Below is a small trained network, with its code and all its weights. Each question gives an input and a target symbol and asks what happens when units are switched off, that is, made to give their printed mean instead of their output.

import numpy as np


def w(rows, s, z=0):
    codes = np.array(rows[::2]) - 128.0
    scale = np.full(codes.shape[1], s)
    scale[-1] = z or s
    return codes * scale


def norm(h):
    return h / np.sqrt((h * h).mean(-1, keepdims=True) + 1e-5)


def f(y):
    return y / 2 * (1 + np.tanh(0.7978845608 * (y + 0.044715 * y**3)))


def softmax(a):
    e = np.exp(a - a.max(-1, keepdims=True))
    return e / e.sum(-1, keepdims=True)


def log_softmax(a):
    a = a - a.max(-1, keepdims=True)
    return a - np.log(np.exp(a).sum(-1, keepdims=True))


def net(x, mask):
    ids = ['ΘΞΦΨαεζηπστω'.index(c) for c in x.split()]
    T = len(ids)
    res = E[ids] + P[:T]
    u = 0
    for l in range(3):
        r = norm(res)
        for j in range(2):
            rows = slice(2 * j, 2 * j + 2)
            q, k, v = (r @ M[l][rows].T for M in (Q, K, V))
            z = softmax(np.where(np.tri(T) > 0, q @ k.T / 2**0.5, -1e9)) @ v
            o = O[l][rows]
            res = res + np.where(mask[u + j], z, o[:, -1]) @ o[:, :-1]
        u += 2
        y = f(norm(res) @ A[l][:, :-1].T + A[l][:, -1])
        res = res + np.where(mask[u : u + 4], y, B[l][:, -1]) @ B[l][:, :-1]
        u += 4
    return log_softmax(norm(res)[-1] @ U[:, :-1].T + U[:, -1])


Q, K, V, O, A, B = {}, {}, {}, {}, {}, {}
E = w([
[178,106,1],'Θ',
[151,134,86],'Ξ',
[167,167,160],'Φ',
[116,168,143],'Ψ',
[179,154,26],'α',
[84,177,121],'ε',
[96,149,157],'ζ',
[100,160,159],'η',
[72,24,119],'π',
[55,151,113],'σ',
[88,129,51],'τ',
[146,74,187],'ω',
],0.015)
P = w([
[253,242,105],'0',
[250,227,178],'1',
[249,192,210],'2',
[216,173,205],'3',
[205,138,146],'4',
[166,141,135],'5',
[142,143,115],'6',
[231,67,54],'7',
[105,106,100],'8',
[89,140,28],'9',
[117,121,28],'10',
],0.005)
Q[0] = w([
[65,110,190],'0.h1',
[156,75,144],'0.h1',
[254,140,34],'0.h2',
[107,170,82],'0.h2',
],0.01)
K[0] = w([
[160,77,105],'0.h1',
[172,2,191],'0.h1',
[75,112,188],'0.h2',
[63,42,162],'0.h2',
],0.0076)
V[0] = w([
[36,76,139],'0.h1',
[2,149,101],'0.h1',
[159,54,71],'0.h2',
[94,115,156],'0.h2',
],0.0099)
O[0] = w([
[142,72,141,3],'0.h1',
[104,89,150,83],'0.h1',
[254,84,150,126],'0.h2',
[67,84,182,87],'0.h2',
],0.0096,0.0046)
A[0] = w([
[144,1,67,199],'0.n1',
[167,91,97,248],'0.n2',
[102,175,85,172],'0.n3',
[47,165,53,239],'0.n4',
],0.0099,0.0018)
B[0] = w([
[129,119,239,188],'0.n1',
[188,173,147,175],'0.n2',
[199,63,34,213],'0.n3',
[253,147,170,254],'0.n4',
],0.0054,0.0061)
Q[1] = w([
[148,183,161],'1.h1',
[85,149,135],'1.h1',
[247,239,64],'1.h2',
[204,181,51],'1.h2',
],0.011)
K[1] = w([
[147,162,189],'1.h1',
[166,86,111],'1.h1',
[145,2,139],'1.h2',
[131,62,133],'1.h2',
],0.0084)
V[1] = w([
[32,187,144],'1.h1',
[124,165,145],'1.h1',
[80,43,209],'1.h2',
[130,176,255],'1.h2',
],0.0071)
O[1] = w([
[157,158,120,22],'1.h1',
[255,42,215,166],'1.h1',
[133,64,164,4],'1.h2',
[218,97,129,129],'1.h2',
],0.0094,0.0032)
A[1] = w([
[77,208,126,45],'1.n1',
[189,77,10,236],'1.n2',
[199,124,95,225],'1.n3',
[189,173,1,254],'1.n4',
],0.0078,0.0013)
B[1] = w([
[178,215,124,137],'1.n1',
[3,143,188,209],'1.n2',
[116,89,191,197],'1.n3',
[87,86,246,255],'1.n4',
],0.0051,0.0083)
Q[2] = w([
[140,8,132],'2.h1',
[138,95,132],'2.h1',
[158,144,101],'2.h2',
[114,154,130],'2.h2',
],0.013)
K[2] = w([
[162,158,76],'2.h1',
[147,147,11],'2.h1',
[119,108,209],'2.h2',
[48,157,83],'2.h2',
],0.012)
V[2] = w([
[231,16,129],'2.h1',
[86,17,122],'2.h1',
[1,213,100],'2.h2',
[131,44,11],'2.h2',
],0.0067)
O[2] = w([
[248,127,158,64],'2.h1',
[127,203,137,1],'2.h1',
[183,185,151,108],'2.h2',
[65,99,70,47],'2.h2',
],0.011,0.0072)
A[2] = w([
[15,83,133,191],'2.n1',
[65,25,240,144],'2.n2',
[82,51,80,133],'2.n3',
[30,253,119,250],'2.n4',
],0.0041,0.0013)
B[2] = w([
[226,161,171,162],'2.n1',
[254,182,94,255],'2.n2',
[79,184,167,140],'2.n3',
[41,82,169,235],'2.n4',
],0.0092,0.0023)
U = w([
[92,184,132,93],'Θ',
[103,153,107,79],'Ξ',
[95,193,173,50],'Φ',
[103,225,172,117],'Ψ',
[136,179,80,49],'α',
[75,163,217,72],'ε',
[236,140,193,208],'ζ',
[155,159,1,75],'η',
[133,199,102,2],'π',
[137,234,15,179],'σ',
[147,43,129,170],'τ',
[51,152,159,214],'ω',
],0.0089,0.0046)

Each question gives the input, a string of symbols that net reads in full, and the target symbol t.
The units are the heads (2 rows each of Q, K, V and O) and the neurons (one row each of A and B). Each row of codes is followed by its name. A weight is (code - 128) times the scale printed after its matrix; where a second scale follows, it is the last column's (O, A, B and U).
mask holds one flag per unit, layer by layer, with each layer's heads first. A switched-off unit (its flag False) gives its mean, the last column of its rows in O or B, instead of its output. The means were averaged over made-up inputs and are rounded, as every weight is.
A unit's drop is (log p(t) with every unit on - log p(t) with that unit switched off) / (log p(t) with every unit on - log p(t) with every unit switched off).
The circuit of an input: a set's keep is (log p(t) with only the set's units on - log p(t) with every unit switched off) / (log p(t) with every unit on - log p(t) with every unit switched off). Starting from the 12 units with the biggest drops (on a tie, the unit counted first), units are removed one at a time, each time the one whose removal leaves the highest keep (on an exact tie, the one counted first), for as long as the keep stays at least 0.8.
circuit, biggest first: the units of the circuit, biggest drop first
top k neurons: the k neurons with the biggest drops, biggest first
top k neurons in layer l: the k neurons of layer l with the biggest drops, biggest first
drop of u: that unit's drop, to one decimal
input Θ ε π ε Θ σ ω Θ η α η, target τ: top 2 neurons => (0.n4 1.n4)
input τ ω π π α, target τ: circuit, biggest first => (1.h2 2.h2)
input Φ π π π ζ η α σ ε ω Φ, target τ: circuit, biggest first => (1.h2 2.h2 0.h1)
input Ψ Ψ σ ε ω ε Ξ Θ π α, target τ: circuit, biggest first => (0.n1 1.h2)
input α η π π Ξ, target τ: circuit, biggest first => (1.h2 2.h2)
input Θ α Φ Θ, target σ: circuit, biggest first => (1.h2)
input τ ω π Ξ π Ξ ε, target τ: circuit, biggest first => (1.h2 0.n1 0.n3)
input η Θ η ω α Θ ε α α π α, target ζ: top 3 neurons => (0.n1 2.n2 2.n1)
input σ η ζ τ Ξ π ε Θ α Θ, target τ: circuit, biggest first => (1.h2 0.n1)
input α Ξ Ξ η Θ π τ α η τ, target τ: circuit, biggest first => (0.n1 1.h2)
input Ψ π Ψ ε τ ε Ψ α α τ, target τ: circuit, biggest first => (1.h2 0.n1)
input ε Φ τ Θ η ω Θ Θ, target ζ: top 3 neurons => (0.n4 0.n2 1.n4)
input Φ Ξ Θ Θ π, target ζ: top 3 neurons => (0.n1 2.n2 0.n3)
input η Ξ Θ π σ, target ζ: top 2 neurons => (2.n2 2.n4)
input τ π ω Θ Φ α σ ε τ ε, target τ: top 3 neurons => (0.n4 0.n1 0.n3)
input ε η α τ α τ Θ Θ, target ω: top neuron in layer 2 => (2.n4)
input τ ζ η α σ τ ω ζ α, target ζ: top 2 neurons => (0.n4 2.n2)
input Ψ ζ Θ η η π Θ α σ Θ Ψ, target τ: top 2 neurons in layer 0 => (0.n1 0.n3)
input Ξ ε τ ω Φ α π Φ Φ Θ η, target ζ: top 2 neurons => (2.n2 2.n4)
input η Φ σ π α Ξ η α ζ σ, target τ: top neuron => (0.n4)
input Ψ Φ τ η ε Θ η Θ π, target ζ: top 2 neurons => (0.n1 2.n2)
input α Θ α Ξ Θ, target σ: top 2 neurons in layer 0 => (0.n4 0.n1)
input Θ Φ π Ψ Ξ Θ Ψ η ζ, target ζ: top 2 neurons => (2.n2 2.n4)
input Ξ ω α τ Ψ ω τ τ, target ζ: top 2 neurons in layer 1 => (1.n3 1.n1)
input α η ε α ω ε, target ζ: top 2 neurons in layer 0 => (0.n4 0.n3)
input η π σ Θ σ, target τ: drop of 2.n2 => -0.1
input Φ Θ Ξ α α, target σ: drop of 2.n1 => 0.0
input Θ Θ ε Θ η τ ω τ, target ζ: drop of 2.h2 => 0.1
input Ξ π η Φ π ζ Θ ζ ω Φ ε, target ζ: drop of 2.h1 => 0.1
